Below are the code and all the weights of a small trained network. Each question names an input and a class and asks about switching units off, where a switched-off unit gives its printed mean instead of its output.

import numpy as np


def w(rows, s, z=0):
    codes = np.array(rows[::2]) - 128.0
    scale = np.full(codes.shape[1], s)
    scale[-1] = z or s
    return codes * scale


def f(y):
    return y / 2 * (1 + np.tanh(0.7978845608 * (y + 0.044715 * y**3)))


def log_softmax(a):
    a = a - a.max(-1, keepdims=True)
    return a - np.log(np.exp(a).sum(-1, keepdims=True))


def net(x, mask):
    res = np.array(x, float).reshape(1, 6) / 4 @ E
    y = f(res @ A[0][:, :-1].T + A[0][:, -1])
    res = res + np.where(mask, y, B[0][:, -1]) @ B[0][:, :-1]
    return log_softmax(res[-1] @ U[:, :-1].T + U[:, -1])


A, B = {}, {}
E = w([
[75,111,138,71,194,117,199],'x0',
[156,138,27,120,91,73,203],'x1',
[127,253,133,116,138,134,135],'x2',
[26,140,90,167,125,101,85],'x3',
[143,123,47,150,186,216,106],'x4',
[80,124,125,39,46,192,137],'x5',
],0.0069)
A[0] = w([
[169,141,132,153,90,143,104,76],'neuron 1',
[126,46,125,144,117,129,129,76],'neuron 2',
[122,133,175,120,90,75,129,75],'neuron 3',
[122,136,176,139,144,149,104,60],'neuron 4',
[140,119,69,140,176,198,105,42],'neuron 5',
[141,158,72,123,111,85,168,57],'neuron 6',
[135,132,124,147,110,128,122,27],'neuron 7',
[92,142,122,160,118,134,138,79],'neuron 8',
[113,115,183,140,151,167,94,52],'neuron 9',
[150,126,130,157,164,101,115,53],'neuron 10',
[156,108,50,113,103,93,158,65],'neuron 11',
[100,122,126,96,69,181,127,69],'neuron 12',
[76,107,127,84,212,124,188,48],'neuron 13',
[150,120,56,132,103,97,159,65],'neuron 14',
[72,96,101,153,113,106,98,66],'neuron 15',
[129,8,109,134,122,117,111,2],'neuron 16',
[142,126,131,176,159,113,128,38],'neuron 17',
[123,117,173,129,98,74,132,69],'neuron 18',
[139,129,119,153,153,98,133,55],'neuron 19',
[156,150,137,150,178,84,118,81],'neuron 20',
[156,110,104,164,61,133,70,60],'neuron 21',
[127,118,160,127,105,75,131,59],'neuron 22',
[111,134,177,133,146,157,99,55],'neuron 23',
[213,118,157,107,122,162,166,57],'neuron 24',
[107,150,120,93,76,166,131,83],'neuron 25',
[52,152,91,151,119,100,91,45],'neuron 26',
[224,98,153,95,136,152,157,53],'neuron 27',
[114,123,174,132,150,155,93,76],'neuron 28',
[133,125,83,141,149,170,126,23],'neuron 29',
[102,102,112,88,64,172,123,82],'neuron 30',
[157,117,134,174,178,82,118,66],'neuron 31',
[157,156,118,174,66,145,91,74],'neuron 32',
[127,90,67,145,164,194,122,78],'neuron 33',
[116,104,193,141,157,170,90,63],'neuron 34',
[60,126,103,153,121,109,100,50],'neuron 35',
[152,108,124,175,177,79,115,65],'neuron 36',
[131,237,138,115,136,128,134,43],'neuron 37',
[118,129,176,127,93,67,132,41],'neuron 38',
[100,113,113,86,95,165,126,19],'neuron 39',
[139,128,75,143,93,109,168,64],'neuron 40',
[151,135,121,142,91,132,90,44],'neuron 41',
[56,117,93,153,123,108,97,84],'neuron 42',
[128,188,105,129,152,166,123,82],'neuron 43',
[117,128,165,134,97,88,139,59],'neuron 44',
],0.015,0.0062)
B[0] = w([
[95,123,144,87,156,110,177,185],'neuron 1',
[75,154,160,215,104,66,145,207],'neuron 2',
[196,126,85,113,118,81,113,215],'neuron 3',
[72,135,121,115,123,120,82,174],'neuron 4',
[233,124,82,105,106,70,104,236],'neuron 5',
[73,129,135,118,124,122,46,233],'neuron 6',
[66,163,62,96,133,94,155,103],'neuron 7',
[125,166,130,128,134,130,134,130],'neuron 8',
[90,128,129,102,134,128,58,214],'neuron 9',
[107,129,68,123,119,167,144,161],'neuron 10',
[89,111,149,106,131,137,39,252],'neuron 11',
[150,107,57,160,142,187,131,231],'neuron 12',
[65,47,129,30,172,102,236,244],'neuron 13',
[99,116,142,96,129,138,47,238],'neuron 14',
[128,211,141,132,140,139,154,195],'neuron 15',
[45,168,156,250,119,31,152,231],'neuron 16',
[105,126,53,129,124,156,143,156],'neuron 17',
[185,122,96,106,109,79,113,201],'neuron 18',
[97,131,79,130,120,150,125,145],'neuron 19',
[117,112,87,166,119,186,148,206],'neuron 20',
[78,74,132,69,162,91,203,247],'neuron 21',
[166,138,76,115,116,80,116,175],'neuron 22',
[86,136,128,107,132,119,69,186],'neuron 23',
[146,236,148,102,142,170,152,219],'neuron 24',
[119,113,68,173,116,175,142,218],'neuron 25',
[147,219,170,114,142,170,143,213],'neuron 26',
[140,252,150,99,148,167,156,229],'neuron 27',
[96,124,135,106,127,127,63,201],'neuron 28',
[149,155,79,98,93,76,128,153],'neuron 29',
[140,84,97,162,107,203,143,249],'neuron 30',
[141,96,88,151,121,209,147,222],'neuron 31',
[85,64,145,67,164,112,183,236],'neuron 32',
[220,121,99,112,98,61,110,244],'neuron 33',
[89,125,136,100,128,137,42,246],'neuron 34',
[137,206,136,87,134,159,146,186],'neuron 35',
[134,89,103,160,102,205,151,224],'neuron 36',
[62,155,156,248,103,40,157,233],'neuron 37',
[189,122,78,93,114,91,117,204],'neuron 38',
[89,135,45,148,112,157,142,171],'neuron 39',
[103,129,120,112,146,134,58,211],'neuron 40',
[74,129,91,74,135,100,172,155],'neuron 41',
[169,192,172,101,145,169,139,219],'neuron 42',
[146,140,132,182,101,53,134,192],'neuron 43',
[161,136,64,108,122,84,120,173],'neuron 44',
],0.035,0.0045)
U = w([
[90,119,113,89,136,161,10,144],'0',
[132,105,39,156,110,223,128,125],'1',
[207,131,71,92,101,89,99,101],'2',
[147,221,133,96,159,183,130,89],'3',
[88,143,121,192,112,89,128,254],'4',
[92,79,106,49,186,126,172,94],'5',
[236,13,254,178,148,199,95,99],'6',
],0.0082,0.0062)

Each question gives the input, the list of numbers given to net, and the class t.
The units are the neurons (one row each of A and B). Each row of codes is followed by its name. A weight is (code - 128) times the scale printed after its matrix; where a second scale follows, it is the last column's (A, B and U).
mask holds one flag per neuron, in row order. A switched-off neuron (its flag False) gives its mean, the last column of its row in B, instead of its output. The means were averaged over made-up inputs and are rounded, as every weight is.
A unit's drop is (log p(t) with every unit on - log p(t) with that unit switched off) / (log p(t) with every unit on - log p(t) with every unit switched off).
The circuit of an input: a set's keep is (log p(t) with only the set's units on - log p(t) with every unit switched off) / (log p(t) with every unit on - log p(t) with every unit switched off). Starting from the 12 units with the biggest drops (on a tie, the unit counted first), units are removed one at a time, each time the one whose removal leaves the highest keep (on an exact tie, the one counted first), for as long as the keep stays at least 0.8.
circuit, biggest first: the units of the circuit, biggest drop first
unit that matters most: the unit with the biggest drop
k most important neurons: the k neurons with the biggest drops, biggest first
drop of u: that unit's drop, to one decimal
input [3,-5,6,-7,-1,6], class 3: 2 most important neurons -> neuron 24; neuron 27
input [-5,3,8,-6,3,0], class 4: circuit, biggest first -> neuron 37
input [3,8,-8,5,3,-5], class 0: 2 most important neurons -> neuron 11; neuron 14
input [-4,0,8,-6,4,5], class 4: 2 most important neurons -> neuron 37; neuron 43
input [-1,4,7,-7,3,4], class 3: 3 most important neurons -> neuron 24; neuron 27; neuron 16
input [-8,-1,-1,-1,6,3], class 5: 2 most important neurons -> neuron 21; neuron 32
input [-1,-2,-1,8,0,-7], class 3: 4 most important neurons -> neuron 26; neuron 42; neuron 35; neuron 15
input [-5,8,6,-8,-5,5], class 0: 3 most important neurons -> neuron 6; neuron 11; neuron 14
input [-8,7,1,-8,1,2], class 3: 4 most important neurons -> neuron 27; neuron 24; neuron 13; neuron 34
input [-8,-3,6,-7,6,-6], class 5: 2 most important neurons -> neuron 32; neuron 1
input [-7,6,8,-2,-4,8], class 1: 2 most important neurons -> neuron 25; neuron 12
input [5,5,-8,7,-5,-4], class 4: 3 most important neurons -> neuron 16; neuron 2; neuron 27
input [-7,7,6,-7,-2,4], class 0: 3 most important neurons -> neuron 6; neuron 11; neuron 14
input [1,5,3,6,-1,0], class 3: unit that matters most -> neuron 26
input [8,0,3,2,-8,4], class 2: 3 most important neurons -> neuron 3; neuron 38; neuron 18
input [-8,8,4,7,-3,-8], class 0: 2 most important neurons -> neuron 6; neuron 14
input [-7,7,4,3,8,1], class 2: 2 most important neurons -> neuron 5; neuron 33
input [0,-1,-6,0,6,-1], class 2: drop of neuron 33 -> 1.9
input [4,-6,3,-8,8,-3], class 2: drop of neuron 5 -> 2.2
input [1,-4,7,8,4,-3], class 3: circuit, biggest first -> neuron 26
input [-5,-6,8,-6,8,8], class 1: drop of neuron 22 -> 0.1
input [5,0,-8,2,-6,-5], class 4: drop of neuron 2 -> 0.2
